Each row is followed by its class number.
[-17  19  17  66  24 -11 -46  44  26 -18  -1   3  30   0  23 -21 -34   3
 -33 -34 -37  24 -27  10   5  11  -5  15 -12  22  -2 -13  22 -21 -11 -25
   0  31  -7   4  -5] => 3
[  3  28  10  -7  22 -27 -29   3  45   0 -13 -17 -49  -9  63 -24  51  56
  41   0 -66   5 -41  18   5  50   4  14  22  24   5 -26  27 -62  65  -3
 -22  45 -14  36  -2] => 10
[  6 -25  32   3 -33 -26   1 -43  40 -27 -31 -12 -28   4  -7 -10  52  37
  29  65  -6   0   7  24 -10 -39 -55  22   6  -9 -49 -18 -13 -52  38 -62
  28 -66  -1 -10   3] => 4
[-27  -2  27   3 -19 -33  12 -42   7  -2  11 -27 -47  17  33  -4  47  -9
  -4  70  -5 -14 -14  22 -45 -52 -23   3  15 -40   8  -2   6 -54  30 -21
  21  12  34 -10  49] => 2
[-16 -13  16   9 -14  -2  19 -39  28 -24 -19 -17 -28  18 -19  -5  48  12
   7  47  -8 -15  12  33  -6 -52 -26  -8   5 -26  -5  25 -15 -21  46 -17
  31 -28  21   0  31] => 8
[-13 -24  59   5 -12  -1   5 -25  21 -19   2 -31 -31  29  20 -46  51 -13
  -3  38 -37  32 -10  68 -34 -35 -54 -21 -17  -9 -15 -35   9 -49  33 -28
  -5 -16  43  32  36] => 7
[ 10  -7  60   1  -8 -15  -3 -57  39 -21 -41 -17 -33  12 -27 -16  60  19
  36  38  -9  17  11  23  -1 -64 -27   1   4  -4 -46 -27  -3 -44  60 -35
  21 -67  13  -8  12] => 4
[  6  40   6  19  -3 -18   1  44  41  44 -23   2  -5  19  31 -24 -39  20
  13 -14 -41  13 -10   6  -4  49   4  26 -12  34   6 -28  30 -44  23  -9
 -39  -8 -79 -14  18] => 1
[ 40  20  -1  68  10 -27   0 -20  15  63  -9 -16  22  13  26  42  13  35
  70   1 -49  37  14   2  33  22  -5  33 -16  17 -18 -20   5 -65   6 -21
 -28 -58   4   8 -35] => 2
[ 25  19  -5  68  23  -5  44  82  18  62  -8  23 -44 -45  42  30 -32  23
  -5  19 -12  28  35  36  23  29 -22  44 -14   1 -29 -21  -6 -52  34  12
 -37 -17 -36   5  81] => 0
[  1 -20  38 -22   0  18   9 -60  30 -29 -11 -22 -27  36 -55  -3  53  20
  51  37 -25   4 -20  28  20 -21  -4  11 -31 -11 -23 -32  -3 -34  82 -23
  27 -46   7 -10  -7] => 8
[ 25  43   0  25  12  12  25  64 -21  85 -24  11 -28  -6  11   6 -17   3
  38   1 -42  -1  65   7  52  65  -2   3 -10  27   8  58   7 -11  48  44
 -76  -1   7  -9  56] => 6
[  2  12   8 -13  -5 -15  23 -59   2 -10 -13 -13 -31  25  -3 -20  39 -23
  -7 102  19  12   9  55  35 -62 -61  -9   3 -32 -11  -9   9 -39  62   1
   9 -17  55  -1  50] => 0
[ -9  -9  42  25  10   4  18 -25   5  22   0 -14 -41  56 -12 -24  43  -5
   8  42 -23  17 -12  36   2 -47 -21   4   9 -17   8  -5  -5 -54  35   7
  27   4  41  23  13] => 1
[ -6  32  19 -51 -22  -2  19 -41  22  -5 -39 -34 -55  35  16 -17 106  39
  15  41   2  -3   7  13  24 -60  24 -18  -5 -27  14   4  44 -56  34 -19
 -13   9  13  -5  14] => 1
[  2 -31   7  23 -30 -23  -2 -58  24 -20 -40 -44 -26  43  22 -51  86  15
  40  65 -22  -5  20  32  -7 -37  -6  16   5   2 -17  -5  19 -61  37  19
  -7 -42  28  42   7] => 9
[ 11 -20  29  29 -25 -35  16 -11  40  18 -25 -22 -61  12   6  -7  77  17
  49  45 -45  -7  27  30   8 -36 -16  26  11  22 -39 -13   6 -66  76  -8
 -12 -75  57  -4  27] => 6
[ -8 -11  29 -14  -1 -11  -4 -55  32 -19 -14  -5 -42  -3  -1 -21  27   5
  16  57 -19  18  -8  41 -31 -52 -29  11  18  -5 -30 -18 -11 -53  61 -31
  14 -42  41  -4  43] => 4
[ 21 -20  15 -26   7  19  11 -71  20  23  -7 -47 -48  38 -18 -62  61  -4
  29  45 -22   6  15  38   6 -11 -20 -16  -5 -30 -28 -10  -9 -21  17   5
  21 -25  22  11  50] => 6
[  4  53  22 -14  24 -27  17  35  10  76 -42 -15   1  -1  42  51  23  22
  32  19 -62  27  26 -12  23 -41   3  13  11  -1  -6 -17  12 -84   8 -39
 -49  13 -31 -13  -2] => 5
[ -2   1  43 -35 -26 -25  22 -40  -2   2   8  -8 -45  25  15  -5  53  -9
  10  61 -19 -17   4  24  -4 -17 -39 -12 -10 -14  -3 -37  25 -35  56 -39
  -9 -23  10  -8  25] => 7
[ 32   9 -11  37 -13 -25 -14  40   0  64  10  -9 -11   3  36  -4 -15  57
  34   7 -53  56 -18  45   8   0  13  19 -21  13 -48 -20  49 -41  35 -29
  17  33 -35  29   7] => 7
[ -3  -3  43 -33  -3 -34  20 -55   5 -18   0 -25 -45  28  -1 -40  43  13
  31  68  -4  13 -14  30 -38 -39 -30   2 -25 -14 -26 -39  12 -60  60  -6
  -5 -13  11   5  14] => 0
[-12  -6  16 -17 -21  -8  -6 -66  11   3  -5 -19 -28   4   3  26  50  -4
  40  62 -35   6 -12   6 -16 -35 -22  -2  -6 -11 -32 -14  18 -54  48 -35
  19 -31  50 -31  26] => 2
[ 17  12  34  74  42 -16 -13  12  53  52 -31 -48  -1  51  27 -55 -15  45
  71  -8 -74  10  34   3  -6  36  32  36  -5  34  -7 -21  11 -85   1  19
 -70  30 -27   9  -7] => 9
[ 17  34  43  35  24   6  20  -5  -1  19  22   0  -4  42  36   1  48  45
  40 -55 -33  25  -2  40   2   1  39  38 -21   4   8 -60  -5 -34   5  11
 -44  16 -70  -9  -6] => 6
[ -7   1   4  46  15   0  -7  25  19   4  -7   3  -2   9  44  12  26  36
  -1  -7 -58  27 -27  37  -6   9  27  34   4  13  -2  22   9 -55  23 -33
  10   1 -15  29 -10] => 4
[ 19  20  21  58  31 -45 -45  66  44  41 -44  13 -28  15  28 -32 -33  37
  38  -5 -60  -1  32   6  26   7  -3  12  17  38  -9 -24  41 -52  44  23
 -22 -17 -25  11  15] => 7
[ -1   5  35  37  20 -16   6 -35  24   2   1 -29 -41   8   2 -20  45  13
  42  70 -25 -13  -6  11   9 -30 -28  12 -36 -12 -23 -45   7 -75  54   5
  32 -17  36 -33  21] => 2
[ 39  33 -38  57  -8 -38 -38  70  33  81 -21 -24   7 -74  52  17 -38  13
  42  23 -15  19   2  20  51  19  -1  50  10   4 -46 -11  10 -53  60  -5
  27 -34   2  37  41] => 2
[ -2 -10   1   2  46 -12  19 -33  20   2  30 -13 -17  17  15 -29  -4  -9
  42  54  -1  -6  -5  41   0 -58  -5  -5 -24 -66  -6 -26 -32 -36  82 -13
  11  -2   2   0  42] => 0
[ -7  -8  68  18 -19 -19   3 -34  51 -11 -26 -37 -36  11  -3  10  85  13
  41  70 -16   1  24  27  23 -60 -28 -25  -9 -30 -17 -26   4 -44  69 -70
 -15 -23  38 -16  16] => 8
[  7  -7  57  98  16 -46  28  23  33  14  30  -2 -39  11  57  38  17  30
  23   6   1  14   0   7   3  55  15  13 -22  36  41 -62   9 -29  19  -7
 -92  25 -18 -20   3] => 9
[  8   5  41  12   4 -71 -32  40  24  28  11   1 -43  23  52   0  -6  14
 -14  -4 -26  63 -22  22 -36 -43 -19 -35   1 -15  17 -64  47 -36 -15 -23
 -50  62 -44  -5  37] => 5
[-11  15  35 -22  -2  16  25 -53  -3 -19   3 -24 -55  16  -3 -17  61  13
  23  62 -15   2   1  32  -9 -22 -41  -5  -9  -2   9 -28 -17 -60  42 -21
 -28   4  26  -2  37] => 1
[-14 -18  29  37  23  11  -2 -45  40 -25   1 -19 -18   2   0 -39  25  -4
  12  39 -37  20  -8  48 -10 -34 -43 -10  -9 -22 -22 -15 -15 -43  44   9
   3   9  58  -1  42] => 10
[ 24  35  13  27  13 -25 -16  20  37  71 -18   5 -17  44  47 -14  14  31
   9 -44 -75  26   0  13  -6  70  11   9  12   7  18  23  56 -42  -9  17
 -43  31 -50  37  19] => 9
[ -7 -16  56  -1 -25 -26  16 -31  49  27 -40 -27 -30 -20  19   1  45  -7
   8  71  -8   6  15  22  -2 -26 -33   7  27 -11 -46  -8   7 -47  44 -64
  10 -10  33 -26  26] => 4
[-12   1  19 -11  -3 -10  25 -36  -9 -10 -29  -4 -36  12  33 -49  58   3
  38  73  -5  -3   9  43  -5 -30 -45   8   3 -25   1  -8 -15 -31  71  44
   1   5   3  13  43] => 10
[-15   2  51  -9  12   1   6 -41  28 -18 -32 -42 -42  27   2 -60  67  27
  54  67 -32 -13  12  22 -13   3 -41   8  -9  -6 -11  -4 -24 -63  42  -6
 -10 -24  15   5  25] => 6
[ -1   1  13 -58 -38  -2  22 -76  28  -9 -28 -21 -44  31 -31 -33  22  43
  27  75  27   8   5  34   3 -40  -7   8  -7 -14 -23   5  18 -43  52 -19
  -3 -22  13 -24  28] => 1
[ -4   8  11 -24  15  15  22 -29  35 -15 -18 -26 -46  -6 -13 -17   8  10
  -3  36  28  16   3  30  41 -35 -40 -17   0 -55   6  22 -29 -19  58 -17
  11 -18  59   1  77] => 10
[-33  -2  48  10  17 -32  30 -60  10 -22  -5 -22 -14  12 -26 -16  10 -31
  -4  52 -32 -13  -6   1 -25 -70 -32  -2   2 -26 -14 -26 -12 -57  70 -24
 -11  -2  33 -16  12] => 5
[ 11  -2   9  56   9 -48 -44  20  31  29 -22 -14   0   4 -11 -13   3  87
  40   3 -66  31   5 -14 -28  28  19  41 -14   9 -28  22  33 -74 -27  -1
 -35   0 -16  21 -15] => 5
[  4  19  14 -14 -33  -5  20 -53  -2 -22 -41 -24 -32 -11 -13 -20  88  17
  25  63 -13  -7  30  32  18 -32 -14   4 -11  25 -42   9  11 -22  65  -1
   3 -71  20  -9  39] => 6
[  7 -10  -2  84  38 -28  20  52  63  18 -43 -29 -23 -18 -34  53 -37  25
  19 -22 -26  35   0 -44   7 -33  19  13  17  11 -11 -23  -3 -34   9 -21
 -16  -5 -20 -16 -10] => 8
[ -3  16  19   9  14 -42   5  10  48  16 -37 -46  -9  31  32  13  16  38
  48  16 -67  13  -8   2 -30  30 -19  33  15  49  28  -4   6 -97 -12 -14
 -41 -12 -20  -8  -4] => 7
[ 10  31   1  42 -15 -29 -26  11  15  37 -27  21 -21  37  57 -34   2  87
  44  29 -36   4  18  31  13  34 -19  67  -8  -9 -15  -7  37 -73   6   5
  -3   5 -51 -21  31] => 2
[ 12 -16  13  21 -26 -19  -4 -57  52  -9   7 -34 -36  25   3 -17  74  -3
  18  44 -39  -2 -12  30 -23  -4 -20  -5 -23   2 -19 -22  22 -47  41  -6
   8 -61  17  14  44] => 9
[ -9  15  56   5   9  -5  38 -18  11 -19 -22 -18 -25   9 -28 -10  16 -26
   0  27   6  -3  19  26   7 -34 -50 -14  -9 -22  16  -6 -32 -15  67 -11
  -8 -39  12   3  40] => 8
[-14  54  54 105  47 -18 -11   0 -12  73  30  26   2  39  20 -37 -47  14
  13  23 -55  12   6  -9 -18  15  28  54 -24 -14  -3 -35  16 -63  30  11
 -22  13  15  21  12] => 9
[  1  -9  57  20  31 -12   5 -72  19 -39  -7 -31 -38   9  -1 -48  79  -9
   4  28  -5  12 -11  26 -17 -68 -23   2   8 -48 -15 -72 -17 -46  30 -27
  13  -5  11  17  11] => 4
[ 13  13  20 -22  21  12  10 -45  22 -19  -3 -37 -46  42  -9 -82  38  -6
  13  37 -17  14 -25  52  11 -37 -45 -14 -34  -1 -15 -44  -7 -41  64   5
  32 -22  13  25  37] => 3
[ -9   4  27  19 -28   5  -6 -26  -2 -35  -6 -31 -25   4   0   8  37  -5
  18  40 -16  23  -5  46 -12 -49 -33  -9  -7  -6 -21   1  -8 -44  61 -15
   1 -10  14   6  56] => 6
[  9   4   4  91  34 -19 -57  62  21  33  -7  11 -28 -49  27 -60 -12  22
  -6 -50 -48  24 -13   4  28  54   3  47  12 -23 -18 -28  15 -34  37 -19
  10  -4  19  80  38] => 1
[ 16  -2  25  56  53 -29  23  35  17  37 -10 -26 -24  15   0 -10  55   3
  -2 -13 -92  59 -16  24  11  12 -27  15  -6  35  10 -39   7 -29 -15 -35
  -5  -3  22   7  -1] => 8
[ 14  60   1  48  12 -30 -28  19  21  38 -22  11  -5  33  34  -4 -26  30
  35 -25 -78   8   3 -11  10  28   6  19 -11  45   0  -3  45 -72  50  15
 -31 -25 -24  19   2] => 9
[ -2  30  41  55   1 -14   4  34  -9  10 -49 -23 -39  39  19 -46  15  62
  44  26 -45  17   7   5  26   8 -18  36  -7  32 -19 -49   6 -67  54 -15
 -30  21 -58  17  10] => 5
[ -4  -7  28 -30 -24 -38  10 -53  35  -9   0 -29 -30  20   1 -22  76  27
  65  43   3 -24   2  14 -24 -46 -16  22  11 -50 -28 -31  -5 -41  55 -31
 -11   6   3 -25  24] => 0
[  6  12  19  11  13  -1 -21  73  45  39 -19   4 -15   9  21  17 -16  22
  29 -20 -57  17  -4  12  24  41  11  26 -13  49   7 -25  21 -48  17 -22
 -24 -11 -44 -38  26] => 1
[  5  -3  27  29  -1  -7  11 -46  34   0  -3 -30 -14  24  14 -19  60  -1
   9  56  -8  24  -6  27  34 -12 -13  -7 -48  -3 -11 -44  19 -26  29 -33
  11 -53  35 -11  28] => 9
[  3  11  13  43  49  -4  19  66  27  66 -14  -9 -21  -3  52   2   4 -13
  27   1 -68  39 -22   7   6  37 -36  35 -27 -25   9 -31 -16 -80  28 -14
   3 -52  -1  30  37] => 2
[ 23  10  21  86  15 -20  20  40  24  98   2   5 -19 -24 114 -12   1  20
  37 -24 -41  12  50  58  35  47  -4  17   8  10 -18 -28  -5 -23  28  -4
 -47  57 -30 -21  62] => 6
[-23  35  49  91  -4 -45 -35  10  41  -9 -25  11 -30  -7  10  37  33  50
  23 -35 -58  22 -25 -13 -20 -47  -1  30  57  24 -23 -59  19 -40  47 -50
   4  27 -12  -6   2] => 8
[ -1  -1  31  23 -20  -1  12 -30  32  -7  -6 -15 -39  15 -12 -45  33   0
   8  63 -20  20  -8  52 -11 -16 -47  12 -30  -2 -39 -25   8 -40  62 -13
   1 -21  12  -7  64] => 3
[ 12  12   3  81  17 -53 -14  83  46  23 -30   8  15 -22  55  -2 -21  39
  26 -42 -39  19  15  37  28 -33  13  13 -29  52 -19 -12  29 -24  43   8
  32 -36 -30 -34  34] => 7
[ 34  24  28  50  41 -31 -35 -36  52  60   2   0 -14   2  29  16  -9  48
  37 -51 -55  17  11   1   0  31  -6  18  22  17 -19 -37  13 -54 -28  -8
   3   0 -15 -24  14] => 2
[ 32  -2   5  39   4 -67  24  -4  16  -7   6  11   1  12  56 -36 -16  44
 -20  16 -45  30   7  65 -22  -4 -66  15 -29  29 -19 -13  14 -65  -8 -41
 -18 -15 -33  -3 -34] => 4
[  4   9  16  81  43 -31 -15  22  43  37  36 -15 -14  30  87 -52   3  29
  35   5 -80   4 -17  57 -16  51  33  38 -28  16  24 -21  14 -85  52  16
 -42  26   0  42  18] => 9
[ 32  10  31  51   1 -38   4  15  20  28 -18  13 -15 -33  31  42  36  29
  61  -9 -54  74  11  61   3 -16 -30  23  -7  53 -37 -32  14 -49  58   2
 -64  11  -6 -17  31] => 3
[ -2 -35  41   2  12 -26  22 -31  53 -10  -3 -13 -43  13  24 -40  38   4
  21  32 -24   3 -17  33  -4  -1 -36  11 -34  -7 -21 -53   5 -49  65 -20
  18 -39  17  -7  25] => 9
[ 33  58  35  47  -5 -20  -5  30 -10  49  -3  -6 -15  -8  52  10  38  78
  44 -26 -75  30  41  24  -3  22  37  15 -31  66 -40 -20  45 -61   8 -10
 -83  16 -38   4 -18] => 6
[ 15 -19  10  63  15 -57   9  13  36  89  -4  -9 -26  13  41  -1 -56  -7
 -33  46 -41  16 -12  27  -8  -2 -12  15  -7 -19 -31  -1  47 -69  20  -7
  96  -7 -36  11  42] => 7
[  4  32  22  70  63   9   8  55   0  44  20  -8 -24 -28  35 -46  -5  -5
  11 -28 -94  13  -7  26   3  53  -7  -2 -55   6  -7 -18   5 -41  71  -4
   1  -5   0  42  62] => 7
[-20  -5  44  57   5 -10   4 -14  34  -9  -5 -23  -6   0  17   5  14  29
  25  17 -25  14  16  42  15 -76 -12  -6  -9 -12 -26   1  -3 -55  59 -49
  10   4  68 -16  27] => 7
[ -7 -20  13  32  24 -35  -5  37 -14  18  -6   0 -36  23  85  68  34   1
  42  19 -49  15  15   6 -14 -66   9   6  31  19  15 -44  -7 -81  21 -20
 -32   2 -12  14  -1] => 0
[ 18  24  42  19   4 -77   3  38  23  91  -5  -8 -27  22  67  -1 -17  32
  38   6 -43 -11  22   6 -12  23  38  48  -8   2  -2  -5  35 -85  38   1
 -23  -5 -52  -9   2] => 6
[ 28  33  -5  38  41 -13   2  33  13  27 -21  -8 -29  -2  42 -22 -15   7
  19  -7 -33  43   2  33  38 -31 -33  11 -15  -3  -2 -48 -19 -50  56  10
  16 -57 -17  33  61] => 10
[ -7  -5  24  15   9  -9  -5  64   1  29 -24 -24 -28  -1  -4 -86  -2  40
  29  29 -53  10   3   7  -6  53  19  37 -32   2 -31 -12  21 -31  43  -8
 -47  35 -35  21  27] => 5
[ -9  16  41  -2 -16 -32   4 -56  45 -31 -24 -23 -29  -3  -6 -23  31  35
  26  88  -1 -10   4  19 -12 -33 -49   9  -6 -18 -27 -12   3 -65  57  -9
  -8 -17  19 -18  19] => 10
[  1  24  87  15   1 -12 -13  50 -16   2 -38  -4 -30  -8  39   8  33   5
  17  -9 -16  20  20  35  22  14 -20  42 -19 -18 -12 -31  25 -81  66   9
 -24  15 -42  14  59] => 0
[ -5  12  -9  18  12   4  -9  39  -7   1 -33  24 -22 -44  51  26  34   7
  33  10 -53  -2  14 -13 -13   6 -10  50 -10  40 -26 -73   7 -60  10  23
 -19 -69 -37 -14  24] => 2
[ -3 -15  42  30   0 -26  -7 -57  50 -19   4 -24 -21   9  -7  -4  46  -9
  14  63 -41  10   4  35  -7 -61 -35 -25 -37   0 -25 -49  14 -59  45 -36
   8 -54  62 -25  10] => 8
[-10 -44  32   0  17 -13   5 -44  29 -41 -22  -3 -33  30  -5 -76  51  19
  34  38 -29  -6 -12  42 -25 -59 -14  28  -7 -15 -34 -29  -7 -51  64   6
  40 -29  11  -3  -7] => 4
[ 14 -16  29 -11  15  10  11  55   1  78 -18  54 -52   8  61  33 -27  19
   6  -3 -21  59  -1  49  18  58 -34  48  13  39  -6 -29   7 -45   7  26
 -16  12 -23   9  35] => 3
